grid =
[[  7  20 -41 -19 -11   0  -9  -7  -7  11   0  25  25 -26 -12]
 [  4  28 -23   7 -12  -5 -15 -10 -11  32 -11  11   3 -17 -39]
 [ 21   6 -23 -26 -13  16   7  -2  29 -28  13  17   1 -10  25]
 [ 11  15 -40 -29 -13   6  -4  -3   4  -4   7  25  26 -24   5]
 [  5  25 -35  -6 -10  -4 -13  -9 -12  23  -6  20  17 -23 -27]]
Indices start at 1.
row 1 col 1 => 7
row 2 col 5 => -12
row 4 col 1 => 11
row 4 col 15 => 5
row 2 col 6 => -5
row 4 col 11 => 7
row 3 col 13 => 1
row 5 col 5 => -10
row 4 col 4 => -29
row 3 col 1 => 21
row 5 col 14 => -23
row 3 col 6 => 16
row 3 col 10 => -28
row 3 col 7 => 7
row 1 col 10 => 11
row 4 col 8 => -3
row 4 col 9 => 4
row 5 col 6 => -4
row 5 col 1 => 5
row 3 col 5 => -13
row 4 col 2 => 15
row 4 col 6 => 6
row 3 col 3 => -23
row 2 col 15 => -39
row 3 col 11 => 13
row 1 col 6 => 0
row 2 col 4 => 7
row 4 col 3 => -40
row 5 col 4 => -6
row 2 col 14 => -17

M =
[[42 59 42 75]
 [37 58 56 80]
 [55 35 24 33]
 [41 36 74 51]
 [37 61 68 82]
 [45  1 53 10]
 [46 13 26 23]
 [35  8 44 31]
 [23 23 85 61]
 [39 32 61 47]]
Rows and columns are counted from 1.
(1, 1) = 42
(6, 4) = 10
(6, 3) = 53
(4, 3) = 74
(7, 2) = 13
(2, 1) = 37
(8, 1) = 35
(10, 2) = 32
(4, 2) = 36
(10, 1) = 39
(2, 2) = 58
(8, 3) = 44
(1, 3) = 42
(5, 1) = 37
(3, 2) = 35

A =
[[-23.34 -20.30  18.72 -26.63 -18.44 -19.16]
 [ -7.23  11.41  27.24 -28.60  14.92  12.08]
 [ 11.71  16.05 -23.01 -16.31  15.35  16.43]
 [ -6.42 -14.48 -24.13  21.02 -16.15 -14.49]
 [ 19.26  15.95  13.67  14.90  14.99  14.93]
 [ -7.98  -6.66 -19.60  -1.44  -6.49  -5.19]
 [-26.97 -20.07  26.02 -26.03 -16.37 -18.93]
 [ -3.15  11.88  26.52 -27.96  14.87  12.58]
 [-26.43 -20.55  25.13 -23.25 -17.22 -19.44]
 [ 23.86  20.60 -23.13  26.02  18.87  19.84]]
Indices start at 1.
(1, 1) = -23.34
(7, 1) = -26.97
(5, 1) = 19.26
(8, 2) = 11.88
(8, 4) = -27.96
(5, 4) = 14.90
(6, 3) = -19.60
(3, 2) = 16.05
(6, 2) = -6.66
(4, 3) = -24.13
(10, 6) = 19.84
(2, 5) = 14.92
(2, 2) = 11.41
(7, 5) = -16.37
(1, 4) = -26.63
(7, 4) = -26.03
(3, 5) = 15.35
(2, 4) = -28.60
(6, 6) = -5.19
(3, 3) = -23.01
(2, 6) = 12.08
(6, 5) = -6.49
(10, 1) = 23.86
(9, 2) = -20.55
(3, 1) = 11.71
(8, 3) = 26.52
(4, 6) = -14.49

x =
-4.895 0.679 -0.195 3.888 0.274 3.806 3.265 0.882 4.547 0.421 0.777 4.801 -3.355 -1.290 0.943
-1.442 0.655 -2.331 3.746 2.017 0.035 -0.801 -0.930 2.379 1.498 -1.986 1.512 -1.945 1.324 2.783
-3.271 -1.036 3.102 0.214 -1.220 2.988 3.904 3.539 2.608 -1.675 2.946 3.393 -1.145 -2.862 -3.139
-0.979 -0.557 2.730 -1.574 -2.273 3.026 3.240 2.429 1.741 -2.188 3.081 3.080 1.009 -1.492 -3.543
2.372 -4.152 3.025 -1.475 -4.748 1.299 -1.007 1.988 -0.635 -4.038 2.589 -0.131 5.254 2.125 -0.993
1.278 3.424 0.038 -0.707 3.095 1.350 3.434 -2.554 2.683 2.885 -1.267 1.736 2.135 -0.595 -4.005
-3.782 -0.658 2.312 2.265 -1.380 5.082 3.997 2.763 5.556 -0.976 2.731 5.344 0.934 -0.332 -3.239
-0.070 -4.977 2.757 0.643 -4.640 0.366 -2.215 2.469 -0.875 -3.985 2.333 -0.558 -0.616 -0.550 1.618
2.650 -2.206 -1.083 2.386 -1.874 0.551 -1.811 -0.381 3.528 -1.543 0.282 1.939 3.457 5.058 2.307
-1.723 -2.322 0.487 2.728 -1.632 1.922 -0.641 0.983 1.956 -1.441 0.834 2.318 0.084 2.377 2.824
-2.645 2.589 0.319 -1.333 2.735 -1.595 -0.011 -0.669 -4.412 1.782 -0.809 -2.171 -4.957 -4.803 1.426
5.144 1.350 -1.123 -1.650 -0.330 -0.532 0.254 -1.708 2.061 0.969 -0.903 0.711 5.197 3.308 -2.540
Rows and columns are counted from 1.
(1, 1) = -4.895
(11, 1) = -2.645
(12, 4) = -1.650
(7, 8) = 2.763
(10, 5) = -1.632
(4, 8) = 2.429
(2, 6) = 0.035
(5, 3) = 3.025
(12, 14) = 3.308
(2, 3) = -2.331
(10, 6) = 1.922
(6, 8) = -2.554
(12, 3) = -1.123
(9, 7) = -1.811
(11, 15) = 1.426
(9, 10) = -1.543
(9, 6) = 0.551
(11, 9) = -4.412
(10, 9) = 1.956
(6, 1) = 1.278
(12, 12) = 0.711
(3, 14) = -2.862
(7, 3) = 2.312
(1, 10) = 0.421
(9, 14) = 5.058
(5, 12) = -0.131
(11, 10) = 1.782
(9, 8) = -0.381
(8, 7) = -2.215
(2, 14) = 1.324
(9, 2) = -2.206
(2, 11) = -1.986
(3, 4) = 0.214
(1, 15) = 0.943
(9, 4) = 2.386
(10, 7) = -0.641
(8, 1) = -0.070
